Below is a small trained network, with its code and all its weights. Each question gives an input and a class and asks what happens when units are switched off, that is, made to give their printed mean instead of their output.

import numpy as np


def w(rows, s, z=0):
    codes = np.array(rows[::2]) - 128.0
    scale = np.full(codes.shape[1], s)
    scale[-1] = z or s
    return codes * scale


def f(y):
    return np.maximum(y, 0)


def log_softmax(a):
    a = a - a.max(-1, keepdims=True)
    return a - np.log(np.exp(a).sum(-1, keepdims=True))


def net(x, mask):
    res = np.array(x, float).reshape(1, 5) / 4 @ E
    y = f(res @ A[0][:, :-1].T + A[0][:, -1])
    res = res + np.where(mask, y, B[0][:, -1]) @ B[0][:, :-1]
    return log_softmax(res[-1] @ U[:, :-1].T + U[:, -1])


A, B = {}, {}
E = w([
[204,132,140,112,146,188,169],'x0',
[206,251,165,131,145,57,120],'x1',
[78,164,76,150,49,122,78],'x2',
[77,141,174,235,109,178,186],'x3',
[113,77,246,109,142,179,57],'x4',
],0.014)
A[0] = w([
[122,160,121,136,88,38,117,203],'n1',
[48,121,150,167,157,183,197,222],'n2',
[80,151,95,185,119,96,218,252],'n3',
[215,115,97,126,179,122,132,197],'n4',
[119,91,64,123,84,54,5,219],'n5',
[155,123,62,123,130,207,157,146],'n6',
],0.012,0.0036)
B[0] = w([
[54,122,133,209,182,119,159,219],'n1',
[52,50,128,141,122,226,225,222],'n2',
[108,65,12,176,145,70,254,232],'n3',
[248,121,126,94,214,131,163,209],'n4',
[41,191,45,119,199,199,68,251],'n5',
[211,41,82,97,131,104,74,181],'n6',
],0.0088,0.017)
U = w([
[111,92,252,157,87,208,86,241],'0',
[122,207,120,221,123,7,133,88],'1',
[181,67,113,91,40,144,115,77],'2',
[175,213,179,62,156,89,146,157],'3',
[95,108,87,140,27,145,200,3],'4',
[45,175,46,132,118,156,38,180],'5',
],0.011,0.0031)

Each question gives the input, the list of numbers given to net, and the class t.
The units are the neurons (one row each of A and B). Each row of codes is followed by its name. A weight is (code - 128) times the scale printed after its matrix; where a second scale follows, it is the last column's (A, B and U).
mask holds one flag per neuron, in row order. A switched-off neuron (its flag False) gives its mean, the last column of its row in B, instead of its output. The means were averaged over made-up inputs and are rounded, as every weight is.
A unit's drop is (log p(t) with every unit on - log p(t) with that unit switched off) / (log p(t) with every unit on - log p(t) with every unit switched off).
The circuit of an input: a set's keep is (log p(t) with only the set's units on - log p(t) with every unit switched off) / (log p(t) with every unit on - log p(t) with every unit switched off). Starting from all 6 units, units are removed one at a time, each time the one whose removal leaves the highest keep (on an exact tie, the one counted first), for as long as the keep stays at least 0.8.
circuit, biggest first: the units of the circuit, biggest drop first
unit that matters most: the unit with the biggest drop
k most important neurons: the k neurons with the biggest drops, biggest first
drop when u is switched off: that unit's drop, to one decimal
input [7,-2,-6,-5,3], class 3: unit that matters most => n4
input [8,1,2,-4,6], class 3: circuit, biggest first => [n2 n4]
input [5,6,-8,5,-7], class 3: 2 most important neurons => [n4 n1]
input [4,-2,-1,-6,-1], class 3: 2 most important neurons => [n2 n4]
input [4,8,4,-2,0], class 3: 2 most important neurons => [n3 n4]
input [5,3,-1,2,-3], class 3: circuit, biggest first => [n4 n1]
input [8,-7,-3,1,-7], class 2: 4 most important neurons => [n6 n1 n4 n5]
input [5,5,5,-2,6], class 3: circuit, biggest first => [n2 n5]
input [1,7,-2,4,3], class 3: circuit, biggest first => [n3 n2]
input [-6,-2,-2,2,1], class 4: 2 most important neurons => [n5 n2]
input [-2,6,-1,-5,-2], class 3: 3 most important neurons => [n4 n3 n2]
input [5,6,8,2,5], class 0: 3 most important neurons => [n3 n5 n4]
input [7,-2,-3,4,2], class 0: 2 most important neurons => [n3 n2]
input [3,3,5,-2,-6], class 1: unit that matters most => n2
input [-3,6,-6,-5,-5], class 3: 2 most important neurons => [n4 n3]
input [5,1,-2,-1,1], class 3: drop when n3 is switched off => 0.1
input [-7,-5,-8,-3,3], class 0: drop when n3 is switched off => 0.8
input [2,-2,-5,-3,-8], class 2: drop when n6 is switched off => 0.3
input [-7,-2,-1,5,2], class 4: drop when n1 is switched off => 0.0
input [3,0,-8,-2,-7], class 3: circuit, biggest first => [n4]
